Here is a tiny trained network, its code and every weight. The questions are about switching its units off for an input and a class, where a switched-off unit gives its printed mean instead of its output.

import numpy as np


def w(rows, s, z=0):
    codes = np.array(rows[::2]) - 128.0
    scale = np.full(codes.shape[1], s)
    scale[-1] = z or s
    return codes * scale


def f(y):
    return np.maximum(y, 0)


def log_softmax(a):
    a = a - a.max(-1, keepdims=True)
    return a - np.log(np.exp(a).sum(-1, keepdims=True))


def net(x, mask):
    res = np.array(x, float).reshape(1, 3) / 4 @ E
    y = f(res @ A[0][:, :-1].T + A[0][:, -1])
    res = res + np.where(mask, y, B[0][:, -1]) @ B[0][:, :-1]
    return log_softmax(res[-1] @ U[:, :-1].T + U[:, -1])


A, B = {}, {}
E = w([
[9,35,13,254,103,107],'x0',
[130,209,47,48,74,76],'x1',
[54,147,72,70,196,202],'x2',
],0.0084)
A[0] = w([
[65,128,105,246,124,123,221],'N0',
[163,76,21,135,115,81,243],'N1',
[176,156,210,28,122,174,136],'N2',
[255,133,164,163,187,111,200],'N3',
[148,69,128,230,86,46,214],'N4',
[96,182,190,22,215,207,211],'N5',
[96,195,6,47,106,99,234],'N6',
[95,196,63,36,148,178,127],'N7',
[144,129,179,159,103,100,94],'N8',
[104,172,233,109,166,236,253],'N9',
[235,93,199,130,120,156,191],'N10',
[34,140,53,59,119,156,107],'N11',
[190,182,175,144,126,108,220],'N12',
[123,205,118,61,192,249,247],'N13',
[55,135,84,185,94,45,238],'N14',
[63,35,33,80,109,63,230],'N15',
],0.0072,0.0035)
B[0] = w([
[81,94,118,198,99,198,240],'N0',
[162,186,107,160,37,202,201],'N1',
[117,155,185,79,170,32,254],'N2',
[187,67,147,139,101,33,225],'N3',
[23,171,179,201,52,207,234],'N4',
[56,161,140,83,236,104,252],'N5',
[187,200,34,74,53,177,232],'N6',
[89,171,96,88,89,195,202],'N7',
[71,155,185,192,96,82,162],'N8',
[63,71,196,114,203,102,242],'N9',
[187,72,181,196,116,52,232],'N10',
[205,160,78,83,94,191,189],'N11',
[151,120,135,132,91,69,217],'N12',
[65,182,153,4,255,139,239],'N13',
[85,207,41,208,80,217,226],'N14',
[128,133,30,150,45,177,224],'N15',
],0.0067,0.0091)
U = w([
[86,123,85,85,165,165,135],'0',
[172,69,172,142,74,49,248],'1',
[130,83,136,141,140,174,31],'2',
[118,135,74,183,86,149,246],'3',
[254,165,10,94,103,163,123],'4',
[187,101,176,126,243,101,17],'5',
[116,178,113,47,139,112,5],'6',
],0.0098,0.0025)

Each question gives the input, the list of numbers given to net, and the class t.
The units are the neurons (one row each of A and B). Each row of codes is followed by its name. A weight is (code - 128) times the scale printed after its matrix; where a second scale follows, it is the last column's (A, B and U).
mask holds one flag per neuron, in row order. A switched-off neuron (its flag False) gives its mean, the last column of its row in B, instead of its output. The means were averaged over made-up inputs and are rounded, as every weight is.
A unit's drop is (log p(t) with every unit on - log p(t) with that unit switched off) / (log p(t) with every unit on - log p(t) with every unit switched off).
The circuit of an input: a set's keep is (log p(t) with only the set's units on - log p(t) with every unit switched off) / (log p(t) with every unit on - log p(t) with every unit switched off). Starting from the 12 units with the biggest drops (on a tie, the unit counted first), units are removed one at a time, each time the one whose removal leaves the highest keep (on an exact tie, the one counted first), for as long as the keep stays at least 0.8.
circuit, biggest first: the units of the circuit, biggest drop first
unit that matters most: the unit with the biggest drop
top k neurons: the k neurons with the biggest drops, biggest first
drop of u: that unit's drop, to one decimal
input [0,2,-2], class 4: circuit, biggest first : N9, N5
input [6,6,1], class 4: circuit, biggest first : N6, N11
input [-4,8,-6], class 1: circuit, biggest first : N14, N13
input [5,7,0], class 4: unit that matters most : N6
input [0,1,-4], class 1: circuit, biggest first : N6, N13
input [0,7,8], class 4: top 2 neurons : N6, N11
input [-8,1,-6], class 1: top 2 neurons : N3, N12
input [-2,7,2], class 4: top 4 neurons : N6, N9, N11, N4
input [-1,-5,-2], class 1: top 2 neurons : N13, N5
input [-5,6,-7], class 1: drop of N6 : 0.0
input [-5,-1,4], class 5: drop of N15 : 0.1
input [0,-7,6], class 5: drop of N15 : 0.2
